Below are the code and all the weights of a small trained network. Each question names an input and a target symbol and asks about switching units off, where a switched-off unit gives its printed mean instead of its output.

import numpy as np


def w(rows, s, z=0):
    codes = np.array(rows[::2]) - 128.0
    scale = np.full(codes.shape[1], s)
    scale[-1] = z or s
    return codes * scale


def norm(h):
    return h / np.sqrt((h * h).mean(-1, keepdims=True) + 1e-5)


def f(y):
    return y / 2 * (1 + np.tanh(0.7978845608 * (y + 0.044715 * y**3)))


def softmax(a):
    e = np.exp(a - a.max(-1, keepdims=True))
    return e / e.sum(-1, keepdims=True)


def log_softmax(a):
    a = a - a.max(-1, keepdims=True)
    return a - np.log(np.exp(a).sum(-1, keepdims=True))


def net(x, mask):
    ids = ['αδεζθξστφω'.index(c) for c in x.split()]
    T = len(ids)
    res = E[ids] + P[:T]
    u = 0
    for l in range(3):
        r = norm(res)
        for j in range(2):
            rows = slice(2 * j, 2 * j + 2)
            q, k, v = (r @ M[l][rows].T for M in (Q, K, V))
            z = softmax(np.where(np.tri(T) > 0, q @ k.T / 2**0.5, -1e9)) @ v
            o = O[l][rows]
            res = res + np.where(mask[u + j], z, o[:, -1]) @ o[:, :-1]
        u += 2
        y = f(norm(res) @ A[l][:, :-1].T + A[l][:, -1])
        res = res + np.where(mask[u : u + 4], y, B[l][:, -1]) @ B[l][:, :-1]
        u += 4
    return log_softmax(norm(res)[-1] @ U[:, :-1].T + U[:, -1])


Q, K, V, O, A, B = {}, {}, {}, {}, {}, {}
E = w([
[194,242,210,170,89,143,112,154],'α',
[182,162,80,230,149,127,144,205],'δ',
[172,150,118,133,84,120,67,192],'ε',
[129,181,99,136,98,223,89,196],'ζ',
[88,246,128,254,83,202,186,162],'θ',
[110,201,101,87,98,67,169,134],'ξ',
[115,140,134,137,191,144,75,100],'σ',
[206,135,156,99,165,186,215,112],'τ',
[102,75,142,123,139,124,196,202],'φ',
[89,59,221,119,59,169,146,94],'ω',
],0.0072)
P = w([
[114,190,248,254,45,57,129,156],'0',
[140,217,222,231,124,100,132,171],'1',
[160,196,193,200,153,107,139,167],'2',
[144,187,165,176,153,143,137,169],'3',
[148,165,151,148,163,156,141,152],'4',
[140,154,137,119,156,170,136,149],'5',
[145,134,112,103,160,183,143,139],'6',
[142,121,102,74,166,193,138,139],'7',
[147,101,81,53,170,198,132,139],'8',
[142,92,75,35,178,220,132,135],'9',
[144,78,50,28,176,235,143,127],'10',
],0.0038)
Q[0] = w([
[190,218,120,108,141,186,143,187],'0.h0',
[166,219,95,47,193,255,162,158],'0.h0',
[63,126,92,94,112,46,129,91],'0.h1',
[187,131,118,128,128,136,133,214],'0.h1',
],0.0066)
K[0] = w([
[55,4,101,29,175,164,125,136],'0.h0',
[89,41,28,3,142,147,115,161],'0.h0',
[101,222,144,144,73,17,159,202],'0.h1',
[180,95,74,131,116,161,106,207],'0.h1',
],0.0042)
V[0] = w([
[223,211,69,142,77,131,60,80],'0.h0',
[84,108,97,153,129,59,140,244],'0.h0',
[143,129,179,102,70,203,225,170],'0.h1',
[95,187,98,56,93,5,192,124],'0.h1',
],0.0031)
O[0] = w([
[98,175,168,27,31,213,89,61,173],'0.h0',
[151,5,90,178,148,149,140,132,79],'0.h0',
[217,129,141,178,79,68,82,108,134],'0.h1',
[178,88,91,176,172,210,45,5,8],'0.h1',
],0.003,0.0017)
A[0] = w([
[158,62,105,199,127,205,100,72,212],'0.n0',
[162,159,134,111,44,3,219,214,124],'0.n1',
[180,159,122,138,19,127,84,152,42],'0.n2',
[223,74,72,94,69,131,167,93,7],'0.n3',
],0.0039,0.0018)
B[0] = w([
[98,129,158,145,74,74,202,217,118],'0.n0',
[128,199,79,83,96,54,252,222,254],'0.n1',
[147,176,118,49,113,94,93,186,150],'0.n2',
[118,84,130,108,239,132,89,76,85],'0.n3',
],0.003,0.0017)
Q[1] = w([
[160,65,154,179,15,95,133,83],'1.h0',
[140,248,138,120,159,166,132,195],'1.h0',
[121,130,115,120,125,110,154,111],'1.h1',
[134,146,109,141,133,115,87,118],'1.h1',
],0.011)
K[1] = w([
[126,209,147,255,126,88,95,101],'1.h0',
[117,47,129,27,174,182,138,102],'1.h0',
[121,125,103,66,130,126,155,121],'1.h1',
[124,173,124,162,124,101,101,130],'1.h1',
],0.0092)
V[1] = w([
[254,93,133,179,169,169,115,41],'1.h0',
[101,187,80,146,196,84,48,170],'1.h0',
[196,140,94,120,23,137,192,158],'1.h1',
[140,107,150,160,116,147,166,126],'1.h1',
],0.0032)
O[1] = w([
[95,199,187,116,139,74,82,119,1],'1.h0',
[117,126,1,162,121,130,112,69,245],'1.h0',
[135,107,176,211,141,170,80,69,128],'1.h1',
[114,157,116,140,113,143,131,101,148],'1.h1',
],0.0038,0.00054)
A[1] = w([
[75,136,117,203,88,15,109,96,3],'1.n0',
[129,2,200,143,108,172,96,70,129],'1.n1',
[157,119,189,233,168,169,19,47,61],'1.n2',
[170,85,113,126,100,203,27,132,57],'1.n3',
],0.0045,0.0013)
B[1] = w([
[128,158,86,64,127,136,180,187,95],'1.n0',
[24,131,159,93,106,49,128,174,100],'1.n1',
[62,149,104,104,119,66,253,180,255],'1.n2',
[141,159,98,71,136,103,163,153,101],'1.n3',
],0.0049,0.00076)
Q[2] = w([
[132,237,32,111,116,255,127,216],'2.h0',
[154,34,170,187,67,101,37,40],'2.h0',
[62,171,77,169,53,52,214,201],'2.h1',
[149,200,164,114,149,105,212,192],'2.h1',
],0.0075)
K[2] = w([
[119,87,104,2,180,126,169,85],'2.h0',
[130,232,126,188,104,86,81,148],'2.h0',
[110,202,145,181,118,79,176,182],'2.h1',
[92,116,158,46,116,134,198,182],'2.h1',
],0.0089)
V[2] = w([
[4,125,175,137,175,125,82,180],'2.h0',
[71,204,108,139,76,6,117,47],'2.h0',
[56,66,111,86,153,122,7,30],'2.h1',
[111,96,171,185,16,144,93,189],'2.h1',
],0.0035)
O[2] = w([
[45,137,56,84,99,74,111,134,158],'2.h0',
[144,82,109,3,133,152,210,92,132],'2.h0',
[151,226,156,179,53,152,126,174,1],'2.h1',
[53,92,79,48,116,193,107,181,105],'2.h1',
],0.0046,0.0049)
A[2] = w([
[124,98,206,151,143,163,90,174,107],'2.n0',
[137,151,155,102,157,106,128,44,106],'2.n1',
[129,103,112,145,192,112,78,1,9],'2.n2',
[165,206,110,172,107,124,50,117,7],'2.n3',
],0.0067,0.0022)
B[2] = w([
[86,56,203,110,165,160,68,180,177],'2.n0',
[129,206,129,83,173,171,98,182,255],'2.n1',
[148,110,73,169,77,155,19,7,201],'2.n2',
[95,182,145,74,203,2,200,91,201],'2.n3',
],0.0044,0.0017)
U = w([
[104,98,162,102,105,116,210,218,251],'α',
[75,116,108,105,208,123,101,101,209],'δ',
[120,115,95,123,111,225,2,118,102],'ε',
[160,193,206,147,156,95,81,112,130],'ζ',
[218,85,155,112,125,203,177,86,42],'θ',
[84,76,199,119,24,89,121,73,61],'ξ',
[164,43,87,232,163,63,130,151,23],'σ',
[83,160,125,217,61,181,144,126,3],'τ',
[183,89,106,113,49,76,38,181,33],'φ',
[126,181,32,101,108,104,152,81,152],'ω',
],0.0086,0.0052)

Each question gives the input, a string of symbols that net reads in full, and the target symbol t.
The units are the heads (2 rows each of Q, K, V and O) and the neurons (one row each of A and B). Each row of codes is followed by its name. A weight is (code - 128) times the scale printed after its matrix; where a second scale follows, it is the last column's (O, A, B and U).
mask holds one flag per unit, layer by layer, with each layer's heads first. A switched-off unit (its flag False) gives its mean, the last column of its rows in O or B, instead of its output. The means were averaged over made-up inputs and are rounded, as every weight is.
A unit's drop is (log p(t) with every unit on - log p(t) with that unit switched off) / (log p(t) with every unit on - log p(t) with every unit switched off).
The circuit of an input: a set's keep is (log p(t) with only the set's units on - log p(t) with every unit switched off) / (log p(t) with every unit on - log p(t) with every unit switched off). Starting from the 12 units with the biggest drops (on a tie, the unit counted first), units are removed one at a time, each time the one whose removal leaves the highest keep (on an exact tie, the one counted first), for as long as the keep stays at least 0.8.
circuit, biggest first: the units of the circuit, biggest drop first
k most important neurons: the k neurons with the biggest drops, biggest first
k most important neurons of layer l: the k neurons of layer l with the biggest drops, biggest first
heads that matter: for each layer, one digit per head in row order, 1 if its drop is at least 0.15 and else 0, layers parted by /
drop of u: that unit's drop, to one decimal
input θ σ τ σ ξ σ φ σ ω ε α, target α: circuit, biggest first	(1.h0 0.h1)
input θ σ σ σ σ, target ω: circuit, biggest first	(2.h1 1.h0 2.h0)
input δ σ σ τ θ σ, target ε: 4 most important neurons	(1.n2 2.n2 2.n3 0.n1)
input ξ ζ α τ ξ σ ξ ξ ε δ, target θ: circuit, biggest first	(2.h0 0.h1 0.h0)
input α ξ ξ α, target θ: circuit, biggest first	(2.h0 1.h0)
input σ ξ α θ σ δ ξ τ ε, target ζ: heads that matter	00 / 00 / 10
input τ σ ξ σ σ σ, target ω: circuit, biggest first	(2.h1 1.h0 2.n0)
input σ ξ ξ ξ ξ τ ξ φ σ, target σ: heads that matter	10 / 00 / 10
input ξ ω σ, target α: circuit, biggest first	(1.n2 2.n2)
input α σ ε, target ω: circuit, biggest first	(1.h0 2.n0 2.h0)
input φ σ ξ θ σ ξ ξ σ, target ε: 4 most important neurons	(1.n2 0.n1 2.n2 0.n2)
input τ ξ σ σ φ θ ξ, target σ: circuit, biggest first	(0.h0 2.h0 0.h1 1.h0)
input τ σ ε σ σ ω ξ ω α, target α: circuit, biggest first	(1.h0 1.n1 2.h0 2.h1)
input φ σ ξ σ ξ σ σ α, target ω: circuit, biggest first	(1.h0 2.h1)
input ε σ σ θ, target ω: heads that matter	00 / 10 / 10
input σ θ ε φ, target σ: heads that matter	10 / 00 / 10
input ξ θ σ σ τ σ ξ, target ζ: circuit, biggest first	(2.h0)
input τ θ ε σ, target α: 2 most important neurons of layer 0	(0.n1 0.n2)
input φ ξ σ σ σ σ σ ω σ, target ζ: 3 most important neurons	(1.n2 0.n1 1.n1)
input σ σ τ ζ σ θ τ θ, target ζ: most important neuron	(1.n2)
input ξ ε σ σ θ τ, target ζ: most important neuron of layer 2	(2.n1)
input σ α ξ ξ τ θ, target ζ: drop of 2.h0	0.3
